Below is a small trained network, with its code and all its weights. Each question gives an input and a class and asks what happens when units are switched off, that is, made to give their printed mean instead of their output.

import numpy as np


def w(rows, s, z=0):
    codes = np.array(rows[::2]) - 128.0
    scale = np.full(codes.shape[1], s)
    scale[-1] = z or s
    return codes * scale


def norm(h):
    return h / np.sqrt((h * h).mean(-1, keepdims=True) + 1e-5)


def f(y):
    return np.maximum(y, 0)


def log_softmax(a):
    a = a - a.max(-1, keepdims=True)
    return a - np.log(np.exp(a).sum(-1, keepdims=True))


def net(x, mask):
    res = np.array(x, float).reshape(1, 3) / 4 @ E
    u = 0
    for l in range(3):
        y = f(norm(res) @ A[l][:, :-1].T + A[l][:, -1])
        res = res + np.where(mask[u : u + 3], y, B[l][:, -1]) @ B[l][:, :-1]
        u += 3
    return log_softmax(norm(res)[-1] @ U[:, :-1].T + U[:, -1])


A, B = {}, {}
E = w([
[195,119,177,26,94,17,67,76,214,134,142,151],'x0',
[177,177,98,66,59,150,146,101,104,102,201,20],'x1',
[2,148,218,152,94,129,140,212,156,93,88,119],'x2',
],0.0064)
A[0] = w([
[83,111,114,215,198,140,134,83,139,88,152,160,197],'0.n1',
[148,85,127,102,206,141,116,155,85,216,165,253,43],'0.n2',
[165,95,164,104,128,124,140,100,186,94,73,230,1],'0.n3',
],0.0051,0.00089)
B[0] = w([
[127,80,90,88,122,106,81,135,207,135,228,107,253],'0.n1',
[143,182,162,101,178,125,150,169,81,88,131,142,251],'0.n2',
[125,143,112,155,106,183,247,89,96,175,64,118,236],'0.n3',
],0.012,0.0037)
A[1] = w([
[37,144,155,107,47,228,116,240,106,62,130,179,94],'1.n1',
[119,172,228,66,136,63,80,148,162,81,117,116,1],'1.n2',
[112,33,143,114,253,128,116,214,80,95,100,108,119],'1.n3',
],0.0056,0.0022)
B[1] = w([
[154,103,154,54,93,119,141,104,103,73,68,107,254],'1.n1',
[110,96,115,199,109,144,143,159,119,187,194,237,169],'1.n2',
[153,204,77,143,95,99,2,172,155,91,110,178,219],'1.n3',
],0.0096,0.0059)
A[2] = w([
[115,139,51,147,169,191,144,138,43,217,158,55,5],'2.n1',
[61,196,253,145,85,92,189,155,177,123,164,123,86],'2.n2',
[66,79,121,187,131,76,131,169,235,125,22,119,120],'2.n3',
],0.0065,0.0032)
B[2] = w([
[106,50,176,229,124,23,172,208,195,112,47,102,213],'2.n1',
[79,183,57,251,143,146,87,90,55,186,205,118,242],'2.n2',
[167,2,217,108,236,170,109,30,217,148,156,62,255],'2.n3',
],0.0077,0.0041)
U = w([
[182,224,12,172,197,154,53,240,130,106,183,200,125],'0',
[198,56,94,195,111,65,188,181,164,109,100,62,3],'1',
[193,193,178,19,189,107,216,111,81,193,1,241,150],'2',
[192,130,61,7,74,113,113,75,158,191,182,126,188],'3',
[111,49,198,55,162,168,14,149,212,71,109,138,132],'4',
[59,187,143,32,47,197,140,146,46,56,69,73,128],'5',
[79,94,207,185,182,197,165,34,175,225,94,139,138],'6',
[78,188,120,197,45,126,103,117,73,194,232,176,158],'7',
],0.011,0.0011)

Each question gives the input, the list of numbers given to net, and the class t.
The units are the neurons (one row each of A and B). Each row of codes is followed by its name. A weight is (code - 128) times the scale printed after its matrix; where a second scale follows, it is the last column's (A, B and U).
mask holds one flag per neuron, layer by layer. A switched-off neuron (its flag False) gives its mean, the last column of its row in B, instead of its output. The means were averaged over made-up inputs and are rounded, as every weight is.
A unit's drop is (log p(t) with every unit on - log p(t) with that unit switched off) / (log p(t) with every unit on - log p(t) with every unit switched off).
The circuit of an input: a set's keep is (log p(t) with only the set's units on - log p(t) with every unit switched off) / (log p(t) with every unit on - log p(t) with every unit switched off). Starting from all 9 units, units are removed one at a time, each time the one whose removal leaves the highest keep (on an exact tie, the one counted first), for as long as the keep stays at least 0.8.
units of the circuit, in order: the units of the circuit, biggest drop first
unit that matters most: the unit with the biggest drop
top k neurons: the k neurons with the biggest drops, biggest first
top k neurons in layer l: the k neurons of layer l with the biggest drops, biggest first
input [8,2,5], class 7: top 2 neurons => 2.n2, 1.n2
input [2,-4,1], class 6: units of the circuit, in order => 0.n3
input [-1,3,-3], class 1: top 3 neurons => 2.n1, 1.n1, 1.n3
input [2,-1,-8], class 2: units of the circuit, in order => 0.n1, 0.n2
input [8,0,-4], class 2: units of the circuit, in order => 0.n1, 0.n3
input [2,2,7], class 7: top 3 neurons => 1.n2, 2.n2, 0.n3
input [-2,-4,1], class 4: top 2 neurons => 2.n2, 1.n2
input [7,-2,-6], class 2: units of the circuit, in order => 0.n1, 0.n3
input [-1,-3,-8], class 0: units of the circuit, in order => 0.n2, 1.n1
input [0,1,1], class 5: top 2 neurons => 0.n1, 1.n1
input [1,6,4], class 7: top 2 neurons => 1.n2, 0.n3
input [4,0,0], class 2: top 3 neurons => 0.n3, 0.n1, 2.n3
input [-4,-5,2], class 4: top 2 neurons in layer 2 => 2.n3, 2.n2
input [-1,-8,-1], class 0: units of the circuit, in order => 1.n3
input [1,-5,-7], class 2: top 3 neurons => 0.n3, 2.n2, 0.n2
input [6,-8,-5], class 2: top 2 neurons => 0.n3, 0.n2
input [2,-3,-2], class 2: top 2 neurons => 0.n3, 0.n2
input [1,7,2], class 7: top 2 neurons => 0.n3, 1.n1
input [-8,2,0], class 1: top 2 neurons => 0.n2, 2.n1
input [5,1,2], class 7: unit that matters most => 2.n2
input [-8,1,-8], class 1: top 2 neurons in layer 2 => 2.n1, 2.n2
input [-3,0,5], class 4: top 2 neurons in layer 0 => 0.n3, 0.n2
input [-1,1,-2], class 1: top 2 neurons in layer 1 => 1.n3, 1.n1
